cols: P H Y N Z W C B L
vene: [103 150 111 114  71  22 123 122  78]
bidaf: [172 128 167 123 174 221 122 125 156]
zakul: [112 125 117 134 136 124 129 129 104]
Fev: [138 124 130 139 140 154 132 131 148]
Feza: [121 153 129 116 142 155 119 120 132]
Depi: [121 130 126 120 101  75 126 125 107]
mil: [119 118 122 122  90  79 131 130 109]
gokup: [119 118 122 122  90  48 129 130  91]
dilo: [ 92 135  99 126  78  26 130 128  88]
col: [130 129 126 122] => Y
col: [150 128] => H
col: [130 129 126] => Y

cols: A U D G
nisis: [119 122  78 133]
kem: [149 134  98  98]
Zitoz: [133 129 148 175]
Vefup: [164 142 143 127]
Rabo: [115 115 105 146]
faf: [164 139 122  92]
Debe: [157 166 220 148]
meb: [119 158 185 165]
col: [149 133] => A
col: [122 134] => U
col: [119 149 133 164 115 164 157] => A
col: [119 149 133 164 115] => A
col: [148 143 105] => D
col: [122 134 129 142 115 139] => U
col: [ 92 148] => G

cols: Q E J S R T X
Rabi: [ 95 101 149 175 138 172 211]
Sena: [121 113 100  85 184 201 129]
divi: [103 163 120 177 130 124 203]
vubu: [103 173 104 162 140 174 185]
bubo: [ 99  71 136 155 132 157 202]
Gutok: [131 129  39 129  53 148 197]
zesat: [108 162 102 143 153 184 170]
Sevig: [126 108  96  83 176 195 133]
Mina: [110 129 126 151 130  73 179]
damu: [124  89  74  97 118 149 159]
Navas: [103 163 120 160 115  85 172]
tedof: [ 99 182 112 188 122 132 207]
col: [172 207] => X
col: [201 124 174 157 148 184 195  73] => T
col: [103 103] => Q
col: [ 85 132] => T
col: [130 140 132  53 153 176] => R
col: [201 124 174 157 148 184 195] => T
col: [129 143  83 151  97] => S

cols: M F V K
Zazes: [146 134 182 189]
sitov: [151 108  86 128]
gamat: [ 91 113  43  54]
col: [146 151] => M
col: [182  86] => V
col: [151  91] => M
col: [128  54] => K
col: [134 108] => F
col: [108 113] => F

cols: Dus Zotu gofi ragi leta
Bil: [112  80 168 146 128]
naret: [112  80 130 146 128]
Sile: [213 133 165 101 225]
Nokid: [145 169 108 133  96]
col: [146 146] => ragi
col: [146 101] => ragi

cols: fub leda tuket kotek
zuri: [ 45 177 206 160]
Kefo: [ 45 177 206 153]
Tomep: [ 67 172 206 142]
vob: [ 45 177 206 142]
col: [45 45] => fub
[ 45 177 206 160] => zuri

cols: Nub gula Reruv nired nizo dogu
foma: [133 139 141 158 191 139]
Tig: [133 139 141 158 191 144]
pek: [206 144 147 128 152 176]
Pogi: [ 86  78  81  68 127 105]
fepag: [206 139 141 158 191 139]
pup: [103 137 125 175  76  84]
col: [191 152 127] => nizo
col: [158 158] => nired

cols: sop mup Fol topam labad kog rir mozaz
gebu: [206 186 196 199 204 193 192 189]
nuzo: [202 200 209 210 198 194 193 184]
Zul: [184 185 195 203 201 191 190 182]
zak: [212 208 195 190 200 205 198 211]
kisug: [193 201 196 189 186 196 193 195]
viv: [187 201 197 190 195 199 188 202]
daka: [187 179 197 197 196 183 189 177]
nud: [204 190 196 195 189 210 209 195]
zot: [188 189 193 182 192 194 209 186]
voze: [198 200 193 193 197 198 195 191]
col: [200 185 208 201 201 179 190 189] => mup
col: [186 200 185 208 201 201 179 190 189] => mup
col: [194 198] => kog
col: [196 193] => Fol
col: [179 190 189] => mup

cols: bimu Furi gizu muro kifot
Buro: [177 145  63 196 120]
noboz: [172  76 227  70 148]
Mitin: [111  97  65 139 156]
col: [ 63 227] => gizu
col: [196  70] => muro
col: [177 172] => bimu

cols: raner tomov padef lepu loso ruzas gabu
Tigif: [165 145 135 125 172 106 140]
dagis: [ 78 125 141 103 208 134 136]
Gubes: [165 145 135  91 172 106 197]
doli: [190 151  82 106 141  99  77]
duk: [ 96 125 103  81 115 138 111]
Fil: [ 99 134 136  73 183 121 183]
ras: [165 145 135 125 172 106 197]
furiv: [ 96 118 173 127 125 143 209]
nete: [124 103 214 110  96 162 132]
col: [134 106  99 138 121 106] => ruzas
col: [165  96] => raner
col: [143 162] => ruzas

cols: Sozo garon sapi nug fes
boti: [151 157 134  86 147]
dibu: [151 157 134 179 147]
Nunop: [ 52 193 109 112 183]
Gimup: [129  30 160  72 111]
col: [147 147 183] => fes
col: [179 112  72] => nug
col: [ 86 179 112] => nug
col: [193  30] => garon
col: [147 183 111] => fes
col: [151  52] => Sozo
col: [ 52 129] => Sozo

